Below is a small trained network, with its code and all its weights. Each question gives an input and a target symbol and asks what happens when units are switched off, that is, made to give their printed mean instead of their output.

import numpy as np


def w(rows, s, z=0):
    codes = np.array(rows[::2]) - 128.0
    scale = np.full(codes.shape[1], s)
    scale[-1] = z or s
    return codes * scale


def norm(h):
    return h / np.sqrt((h * h).mean(-1, keepdims=True) + 1e-5)


def f(y):
    return y / 2 * (1 + np.tanh(0.7978845608 * (y + 0.044715 * y**3)))


def softmax(a):
    e = np.exp(a - a.max(-1, keepdims=True))
    return e / e.sum(-1, keepdims=True)


def log_softmax(a):
    a = a - a.max(-1, keepdims=True)
    return a - np.log(np.exp(a).sum(-1, keepdims=True))


def net(x, mask):
    ids = ['αβγδλπσψω'.index(c) for c in x.split()]
    T = len(ids)
    res = E[ids] + P[:T]
    u = 0
    for l in range(2):
        q, k, v = (norm(res) @ M[l].T for M in (Q, K, V))
        z = softmax(np.where(np.tri(T) > 0, q @ k.T / 2**0.5, -1e9)) @ v
        res = res + np.where(mask[u], z, O[l][:, -1]) @ O[l][:, :-1]
        u += 1
        y = f(norm(res) @ A[l][:, :-1].T + A[l][:, -1])
        res = res + np.where(mask[u : u + 8], y, B[l][:, -1]) @ B[l][:, :-1]
        u += 8
    return log_softmax(norm(res)[-1] @ U[:, :-1].T + U[:, -1])


Q, K, V, O, A, B = {}, {}, {}, {}, {}, {}
E = w([
[102,129,147,109,92,121,52,85],'α',
[184,125,94,144,124,93,140,155],'β',
[173,135,103,176,50,58,135,107],'γ',
[109,153,6,164,181,161,143,160],'δ',
[90,202,112,119,72,111,71,165],'λ',
[109,19,90,101,102,130,158,159],'π',
[112,101,181,187,198,178,77,142],'σ',
[93,160,95,165,95,156,199,98],'ψ',
[195,174,119,142,187,228,141,137],'ω',
],0.026)
P = w([
[2,186,135,91,56,134,79,175],'0',
[71,186,100,77,157,79,90,131],'1',
[76,177,94,107,145,62,126,103],'2',
[106,152,137,112,140,53,158,94],'3',
[109,115,110,154,147,75,124,84],'4',
[120,101,112,179,145,81,124,90],'5',
[151,117,145,158,125,74,181,138],'6',
[133,70,100,224,135,110,115,116],'7',
[151,75,124,219,120,112,150,149],'8',
[166,87,145,207,100,118,182,183],'9',
[169,70,158,228,109,126,183,182],'10',
],0.0084)
Q[0] = w([
[74,18,174,82,59,254,90,188],'0.h0',
[110,151,170,224,132,84,134,217],'0.h0',
],0.0088)
K[0] = w([
[100,123,146,105,125,110,80,156],'0.h0',
[120,96,150,250,138,136,134,168],'0.h0',
],0.011)
V[0] = w([
[140,35,81,153,73,5,21,194],'0.h0',
[205,190,41,206,188,72,233,253],'0.h0',
],0.0058)
O[0] = w([
[184,65,187,125,148,139,86,125,1],'0.h0',
[86,158,79,205,118,187,1,189,160],'0.h0',
],0.0059,0.00037)
A[0] = w([
[108,8,114,91,119,133,173,135,25],'0.n0',
[174,108,97,105,152,62,108,143,179],'0.n1',
[75,174,159,108,142,148,78,121,129],'0.n2',
[168,158,138,142,166,92,138,49,224],'0.n3',
[46,116,169,93,163,133,69,156,154],'0.n4',
[76,128,180,80,86,99,74,159,134],'0.n5',
[70,134,139,103,189,95,116,119,113],'0.n6',
[135,98,83,149,138,149,139,100,250],'0.n7',
],0.017,0.0024)
B[0] = w([
[190,111,118,44,95,71,198,222,157],'0.n0',
[109,159,129,164,43,123,115,120,165],'0.n1',
[157,140,238,58,135,202,197,174,200],'0.n2',
[149,165,81,146,119,176,88,195,178],'0.n3',
[73,39,150,102,138,52,155,83,255],'0.n4',
[92,48,86,161,108,197,2,108,173],'0.n5',
[41,87,193,169,119,155,116,174,186],'0.n6',
[159,175,136,100,88,98,177,152,195],'0.n7',
],0.014,0.0089)
Q[1] = w([
[163,139,205,157,100,71,116,172],'1.h0',
[158,42,93,23,214,196,7,99],'1.h0',
],0.011)
K[1] = w([
[120,104,133,155,136,116,175,117],'1.h0',
[48,186,135,6,111,105,35,116],'1.h0',
],0.015)
V[1] = w([
[82,70,217,211,205,80,202,128],'1.h0',
[8,90,69,120,71,94,171,93],'1.h0',
],0.014)
O[1] = w([
[202,194,7,163,78,105,47,99,253],'1.h0',
[197,217,138,127,159,79,185,114,171],'1.h0',
],0.011,0.0061)
A[1] = w([
[116,130,108,89,103,169,159,130,109],'1.n0',
[98,136,100,183,135,120,109,112,47],'1.n1',
[2,122,18,107,101,111,152,129,56],'1.n2',
[119,97,125,135,127,120,96,184,49],'1.n3',
[139,107,195,135,98,88,127,101,2],'1.n4',
[178,211,140,69,122,125,141,84,91],'1.n5',
[123,170,124,155,168,156,100,170,154],'1.n6',
[107,73,159,131,151,93,128,91,126],'1.n7',
],0.022,0.0045)
B[1] = w([
[250,132,82,168,141,96,123,96,170],'1.n0',
[153,66,139,103,148,174,162,114,190],'1.n1',
[75,66,7,181,183,177,116,149,164],'1.n2',
[171,205,101,117,208,111,181,130,188],'1.n3',
[206,67,91,114,194,184,150,140,202],'1.n4',
[90,128,161,52,237,187,175,57,170],'1.n5',
[137,74,134,155,44,121,100,143,200],'1.n6',
[79,198,129,113,66,122,101,148,254],'1.n7',
],0.017,0.0095)
U = w([
[63,80,214,103,91,129,96,124,211],'α',
[169,222,123,112,177,140,58,216,82],'β',
[231,105,137,65,157,254,130,151,2],'γ',
[172,80,197,161,211,28,52,100,202],'δ',
[153,93,119,39,105,98,147,168,104],'λ',
[149,125,152,128,123,138,122,155,82],'π',
[155,201,101,138,53,134,107,136,129],'σ',
[129,155,157,112,155,160,172,65,143],'ψ',
[81,100,65,137,153,149,131,151,114],'ω',
],0.0094,0.0075)

Each question gives the input, a string of symbols that net reads in full, and the target symbol t.
The units are the heads (2 rows each of Q, K, V and O) and the neurons (one row each of A and B). Each row of codes is followed by its name. A weight is (code - 128) times the scale printed after its matrix; where a second scale follows, it is the last column's (O, A, B and U).
mask holds one flag per unit, layer by layer, with each layer's heads first. A switched-off unit (its flag False) gives its mean, the last column of its rows in O or B, instead of its output. The means were averaged over made-up inputs and are rounded, as every weight is.
A unit's drop is (log p(t) with every unit on - log p(t) with that unit switched off) / (log p(t) with every unit on - log p(t) with every unit switched off).
The circuit of an input: a set's keep is (log p(t) with only the set's units on - log p(t) with every unit switched off) / (log p(t) with every unit on - log p(t) with every unit switched off). Starting from the 12 units with the biggest drops (on a tie, the unit counted first), units are removed one at a time, each time the one whose removal leaves the highest keep (on an exact tie, the one counted first), for as long as the keep stays at least 0.8.
circuit, biggest first: the units of the circuit, biggest drop first
unit that matters most: the unit with the biggest drop
k most important neurons: the k neurons with the biggest drops, biggest first
k most important neurons of layer l: the k neurons of layer l with the biggest drops, biggest first
drop of u: that unit's drop, to one decimal
input σ β π σ α γ ω ω γ β, target ω: circuit, biggest first => (1.h0 0.n2 1.n2)
input α β β α σ ω π ω σ α, target β: 3 most important neurons => (0.n3 1.n3 0.n5)
input ω γ ψ β, target ψ: 2 most important neurons => (0.n1 1.n5)
input ω λ λ γ λ σ ψ σ, target β: unit that matters most => 0.n1
input ω σ β σ σ γ ω σ ω, target σ: circuit, biggest first => (1.n6 1.n4)
input δ ψ α λ, target α: 2 most important neurons => (0.n2 0.n5)
input β β α σ ω λ σ σ, target γ: 4 most important neurons => (1.n1 0.n1 0.n0 1.n4)
input σ β β γ, target γ: 3 most important neurons => (0.n5 1.n4 1.n7)
input γ γ σ γ π ψ β γ, target ψ: circuit, biggest first => (1.h0 0.n1 1.n5)
input β α ω σ σ σ σ α ω γ, target ω: circuit, biggest first => (1.h0 1.n2)
input γ β σ π σ σ σ ω σ σ β, target σ: 3 most important neurons => (0.n4 0.n6 0.n1)
input σ β α γ γ, target γ: circuit, biggest first => (1.h0 1.n4 0.n4)
input ψ δ ψ σ δ ω δ σ, target β: 3 most important neurons => (0.n4 1.n7 0.n1)
input σ ω σ δ σ ψ γ, target ψ: circuit, biggest first => (1.h0 1.n5)
input β β σ, target α: unit that matters most => 1.n7
input π σ β ψ σ σ γ ψ β, target ψ: 2 most important neurons of layer 0 => (0.n1 0.n3)
input γ ψ ψ, target ψ: circuit, biggest first => (1.h0 1.n5)
input ω δ ω σ σ β β ψ, target ψ: 2 most important neurons => (0.n1 1.n5)
input σ π σ σ δ β, target σ: 3 most important neurons of layer 0 => (0.n4 0.n1 0.n2)
input π σ ω β, target ω: unit that matters most => 1.n2
input α ω ω λ, target α: 3 most important neurons => (0.n2 1.n4 0.n0)
input σ ω δ σ ω ω ω σ, target γ: 3 most important neurons of layer 0 => (0.n0 0.n6 0.n4)
input ω π ω σ, target α: 2 most important neurons => (1.n7 0.n0)
input ω α λ σ ω ω α, target β: 4 most important neurons of layer 0 => (0.n3 0.n5 0.n2 0.n0)
input γ σ α γ λ β ω σ σ γ σ, target δ: drop of 0.n2 => 0.0
input ω σ σ ω, target σ: drop of 1.n0 => 0.1
input σ σ ω γ β σ σ ω ω ψ, target ω: unit that matters most => 1.n2
input σ γ ω ω γ, target ω: drop of 1.h0 => 0.2
